Here is a tiny trained network, its code and every weight. The questions are about switching its units off for an input and a target symbol, where a switched-off unit gives its printed mean instead of its output.

import numpy as np


def w(rows, s, z=0):
    codes = np.array(rows[::2]) - 128.0
    scale = np.full(codes.shape[1], s)
    scale[-1] = z or s
    return codes * scale


def norm(h):
    return h / np.sqrt((h * h).mean(-1, keepdims=True) + 1e-5)


def f(y):
    return np.maximum(y, 0)


def softmax(a):
    e = np.exp(a - a.max(-1, keepdims=True))
    return e / e.sum(-1, keepdims=True)


def log_softmax(a):
    a = a - a.max(-1, keepdims=True)
    return a - np.log(np.exp(a).sum(-1, keepdims=True))


def net(x, mask):
    ids = ['αγελξπ'.index(c) for c in x.split()]
    T = len(ids)
    res = E[ids] + P[:T]
    u = 0
    for l in range(3):
        r = norm(res)
        for j in range(2):
            rows = slice(2 * j, 2 * j + 2)
            q, k, v = (r @ M[l][rows].T for M in (Q, K, V))
            z = softmax(np.where(np.tri(T) > 0, q @ k.T / 2**0.5, -1e9)) @ v
            o = O[l][rows]
            res = res + np.where(mask[u + j], z, o[:, -1]) @ o[:, :-1]
        u += 2
        y = f(norm(res) @ A[l][:, :-1].T + A[l][:, -1])
        res = res + np.where(mask[u : u + 4], y, B[l][:, -1]) @ B[l][:, :-1]
        u += 4
    return log_softmax(norm(res)[-1] @ U[:, :-1].T + U[:, -1])


Q, K, V, O, A, B = {}, {}, {}, {}, {}, {}
E = w([
[157,78,116,174,204,200,211,107,188,121,108,175],'α',
[217,156,138,94,170,146,60,139,179,119,185,162],'γ',
[76,150,154,195,130,30,108,113,203,206,181,49],'ε',
[135,234,141,109,115,159,122,142,100,219,109,202],'λ',
[164,23,110,115,170,168,62,182,114,192,104,82],'ξ',
[131,186,108,156,86,100,73,108,251,65,69,57],'π',
],0.017)
P = w([
[152,166,55,161,212,145,117,119,91,126,128,106],'0',
[134,155,20,111,170,87,144,157,129,185,133,108],'1',
[172,167,86,136,193,118,119,73,117,170,91,92],'2',
[90,143,87,43,168,100,116,143,141,140,121,131],'3',
[172,112,117,145,137,120,112,72,137,178,105,134],'4',
[115,144,124,31,144,92,134,173,127,115,132,138],'5',
[157,130,159,146,132,140,97,91,139,166,102,130],'6',
[100,137,147,24,109,128,148,175,151,124,135,146],'7',
[166,128,183,153,98,148,114,110,119,136,105,137],'8',
[103,134,171,57,86,138,161,211,144,109,125,147],'9',
[162,121,207,159,72,176,126,118,129,127,104,148],'10',
[107,139,222,74,72,171,152,219,144,99,115,147],'11',
[215,135,227,165,66,181,104,153,143,122,121,145],'12',
[150,143,255,120,60,186,161,220,159,124,114,121],'13',
],0.014)
Q[0] = w([
[200,121,138,200,125,155,101,154,179,175,120,153],'0.h1',
[65,135,166,81,174,169,116,181,198,137,135,135],'0.h1',
[103,171,204,61,188,136,200,255,144,99,135,57],'0.h2',
[12,136,21,75,155,87,109,150,99,66,106,178],'0.h2',
],0.009)
K[0] = w([
[162,147,255,168,49,168,155,130,164,157,118,110],'0.h1',
[113,92,176,88,23,72,173,192,127,103,141,162],'0.h1',
[44,119,139,45,73,161,172,228,160,90,160,130],'0.h2',
[100,132,22,53,177,79,153,116,126,128,166,127],'0.h2',
],0.0098)
V[0] = w([
[134,135,90,116,147,255,188,116,84,164,131,148],'0.h1',
[92,82,196,166,183,42,163,100,123,175,246,130],'0.h1',
[129,55,115,132,200,160,148,163,92,152,170,83],'0.h2',
[200,72,149,146,166,117,78,98,176,77,38,17],'0.h2',
],0.0068)
O[0] = w([
[129,101,120,128,143,190,66,132,133,127,168,117,138],'0.h1',
[156,136,132,177,142,157,150,155,89,112,169,44,2],'0.h1',
[147,162,94,138,8,179,100,136,122,120,173,150,85],'0.h2',
[95,143,109,82,100,109,155,194,135,131,131,156,193],'0.h2',
],0.015,0.0037)
A[0] = w([
[204,91,136,108,130,152,151,149,114,202,59,102,252],'0.n1',
[97,52,211,160,134,2,107,100,133,157,245,146,158],'0.n2',
[112,57,166,160,151,222,154,199,150,102,119,169,178],'0.n3',
[187,194,179,105,170,184,137,115,145,152,162,188,154],'0.n4',
],0.0057,0.002)
B[0] = w([
[150,115,126,53,180,52,140,221,83,93,110,81,229],'0.n1',
[77,122,99,225,146,113,205,140,179,242,126,115,161],'0.n2',
[218,139,114,94,141,127,180,118,147,129,125,120,201],'0.n3',
[131,254,86,101,149,140,173,192,194,161,134,138,253],'0.n4',
],0.0086,0.0064)
Q[1] = w([
[113,181,165,144,60,141,82,138,158,151,65,128],'1.h1',
[195,120,161,128,115,83,188,227,142,238,70,101],'1.h1',
[255,185,136,186,211,108,174,162,186,221,168,133],'1.h2',
[170,85,201,132,153,144,102,135,123,82,244,103],'1.h2',
],0.0074)
K[1] = w([
[161,99,131,110,98,159,154,141,124,141,121,144],'1.h1',
[130,113,254,142,127,150,133,172,155,91,115,158],'1.h1',
[137,124,229,121,100,152,129,170,128,128,79,139],'1.h2',
[153,148,115,125,174,145,135,126,98,139,118,145],'1.h2',
],0.013)
V[1] = w([
[149,189,133,147,109,158,168,55,216,42,130,89],'1.h1',
[171,58,114,138,160,164,254,86,102,207,123,193],'1.h1',
[90,211,187,169,131,186,153,136,73,189,122,210],'1.h2',
[63,165,195,123,73,174,162,170,193,135,96,177],'1.h2',
],0.0068)
O[1] = w([
[61,101,151,22,56,71,230,3,78,115,24,122,101],'1.h1',
[109,71,47,51,126,219,152,184,115,135,254,55,124],'1.h1',
[108,108,111,124,249,77,127,244,170,117,156,128,128],'1.h2',
[126,145,165,49,146,117,165,99,192,138,121,80,255],'1.h2',
],0.0084,0.0039)
A[1] = w([
[56,148,147,119,129,171,184,200,117,151,76,159,65],'1.n1',
[159,2,140,150,166,104,71,153,63,78,101,95,2],'1.n2',
[108,222,160,141,69,174,141,169,162,111,104,70,152],'1.n3',
[139,124,195,101,116,106,95,129,155,99,112,111,202],'1.n4',
],0.0074,0.0013)
B[1] = w([
[129,140,126,96,32,58,175,208,106,123,104,116,244],'1.n1',
[190,136,79,127,77,197,105,38,111,166,107,31,145],'1.n2',
[127,78,130,193,55,30,48,115,125,76,254,106,254],'1.n3',
[208,79,232,131,218,177,99,36,119,96,75,78,212],'1.n4',
],0.0073,0.0048)
Q[2] = w([
[222,151,190,2,120,99,106,191,178,153,114,128],'2.h1',
[53,91,146,184,67,115,139,78,163,126,107,144],'2.h1',
[161,133,58,164,184,156,146,173,74,139,173,134],'2.h2',
[92,73,89,138,78,107,127,83,73,139,8,189],'2.h2',
],0.0091)
K[2] = w([
[112,47,254,135,86,68,176,153,212,107,112,111],'2.h1',
[169,135,23,90,161,121,116,124,105,124,119,167],'2.h1',
[123,127,108,126,105,125,67,165,92,200,127,102],'2.h2',
[109,183,51,203,161,139,126,59,96,146,142,163],'2.h2',
],0.01)
V[2] = w([
[2,168,174,215,109,138,185,96,188,208,201,91],'2.h1',
[174,105,227,103,109,136,141,133,58,227,197,145],'2.h1',
[171,34,163,41,145,134,176,234,156,163,112,51],'2.h2',
[109,115,126,143,207,17,66,99,164,120,175,168],'2.h2',
],0.006)
O[2] = w([
[195,144,119,171,163,131,186,135,31,139,172,120,160],'2.h1',
[3,174,108,152,136,157,109,101,153,89,207,115,40],'2.h1',
[172,142,147,95,123,129,83,92,124,180,202,142,254],'2.h2',
[142,189,119,164,119,131,175,136,132,117,103,139,140],'2.h2',
],0.011,0.007)
A[2] = w([
[124,32,84,121,47,191,65,175,125,101,156,127,67],'2.n1',
[90,161,130,92,178,156,100,122,124,107,254,87,107],'2.n2',
[12,173,125,132,115,198,18,165,99,157,103,110,48],'2.n3',
[163,162,79,111,119,73,126,105,186,101,104,68,247],'2.n4',
],0.0067,0.0013)
B[2] = w([
[110,138,147,216,116,144,172,65,136,209,58,89,182],'2.n1',
[105,130,86,200,177,137,136,158,153,100,186,83,198],'2.n2',
[124,224,114,38,170,61,99,112,99,92,170,88,154],'2.n3',
[154,123,252,175,72,167,87,62,73,67,108,144,253],'2.n4',
],0.011,0.0056)
U = w([
[150,68,116,148,236,213,78,57,130,125,73,76,95],'α',
[135,155,115,155,20,158,54,162,125,91,203,254,3],'γ',
[164,129,109,146,123,80,155,119,15,92,171,86,145],'ε',
[87,114,24,38,220,20,157,202,148,123,95,137,139],'λ',
[151,126,67,49,45,150,45,59,81,148,216,106,137],'ξ',
[175,118,168,88,77,124,113,117,87,143,70,168,156],'π',
],0.0059,0.0021)

Each question gives the input, a string of symbols that net reads in full, and the target symbol t.
The units are the heads (2 rows each of Q, K, V and O) and the neurons (one row each of A and B). Each row of codes is followed by its name. A weight is (code - 128) times the scale printed after its matrix; where a second scale follows, it is the last column's (O, A, B and U).
mask holds one flag per unit, layer by layer, with each layer's heads first. A switched-off unit (its flag False) gives its mean, the last column of its rows in O or B, instead of its output. The means were averaged over made-up inputs and are rounded, as every weight is.
A unit's drop is (log p(t) with every unit on - log p(t) with that unit switched off) / (log p(t) with every unit on - log p(t) with every unit switched off).
The circuit of an input: a set's keep is (log p(t) with only the set's units on - log p(t) with every unit switched off) / (log p(t) with every unit on - log p(t) with every unit switched off). Starting from the 12 units with the biggest drops (on a tie, the unit counted first), units are removed one at a time, each time the one whose removal leaves the highest keep (on an exact tie, the one counted first), for as long as the keep stays at least 0.8.
circuit, biggest first: the units of the circuit, biggest drop first
most important unit: the unit with the biggest drop
top k neurons: the k neurons with the biggest drops, biggest first
which heads matter: for each layer, one digit per head in row order, 1 if its drop is at least 0.15 and else 0, layers parted by /
input λ ξ ξ α λ ξ ξ λ α, target γ: top neuron -> 0.n4
input λ ε λ λ α π α α ε λ ε ξ ξ λ, target ξ: top 3 neurons -> 0.n4; 0.n3; 1.n3
input λ γ α λ ξ γ π ξ λ ε ξ ε γ γ, target ε: which heads matter -> 10 / 00 / 10
input ξ γ α γ π γ π ξ ε α λ λ, target ξ: circuit, biggest first -> 2.h2; 1.h1
input λ ξ λ γ α λ λ λ ξ, target ξ: which heads matter -> 01 / 00 / 11
input π λ ξ λ π λ, target α: which heads matter -> 01 / 00 / 00
input ξ ξ ε π, target γ: circuit, biggest first -> 0.h2; 2.n4
input γ α π λ α ε ξ ξ γ ξ, target ε: circuit, biggest first -> 2.h1; 0.n2
input ξ π ε, target γ: which heads matter -> 01 / 00 / 10
input π π λ ε ξ ξ ε ξ λ π, target γ: top 2 neurons -> 1.n3; 0.n1
input ξ λ π ε ξ, target λ: which heads matter -> 11 / 00 / 01
input ξ π α π π ε ξ, target λ: which heads matter -> 11 / 00 / 00
input ε ξ π γ, target π: which heads matter -> 10 / 10 / 11
input λ λ π ξ α γ, target γ: circuit, biggest first -> 0.h2; 0.n1
input ξ λ λ ξ α α, target ξ: which heads matter -> 01 / 00 / 00
input λ λ ξ ξ λ, target γ: most important unit -> 1.h1
input ε λ α λ ξ λ π π π λ α, target λ: which heads matter -> 11 / 00 / 00
input λ ξ λ ε ξ α γ ε λ γ γ, target λ: which heads matter -> 01 / 01 / 00
input α ε ε ε λ, target λ: top 2 neurons -> 2.n4; 0.n4
input ξ λ ξ α, target α: circuit, biggest first -> 0.h1
input λ π α, target π: which heads matter -> 01 / 00 / 10
input π λ ε γ λ γ λ ξ ε ξ ξ α, target ξ: which heads matter -> 00 / 00 / 01
input α ξ π π π ε π ξ ε, target λ: which heads matter -> 01 / 00 / 00
input λ γ α π ξ π γ ε λ, target ε: which heads matter -> 00 / 00 / 10
input α π ξ ξ, target π: circuit, biggest first -> 2.h1; 1.h2
input λ π ξ ξ λ π π λ α ε γ, target ε: circuit, biggest first -> 2.h1; 0.h1
input α π π α λ λ λ α ε, target λ: circuit, biggest first -> 1.h2
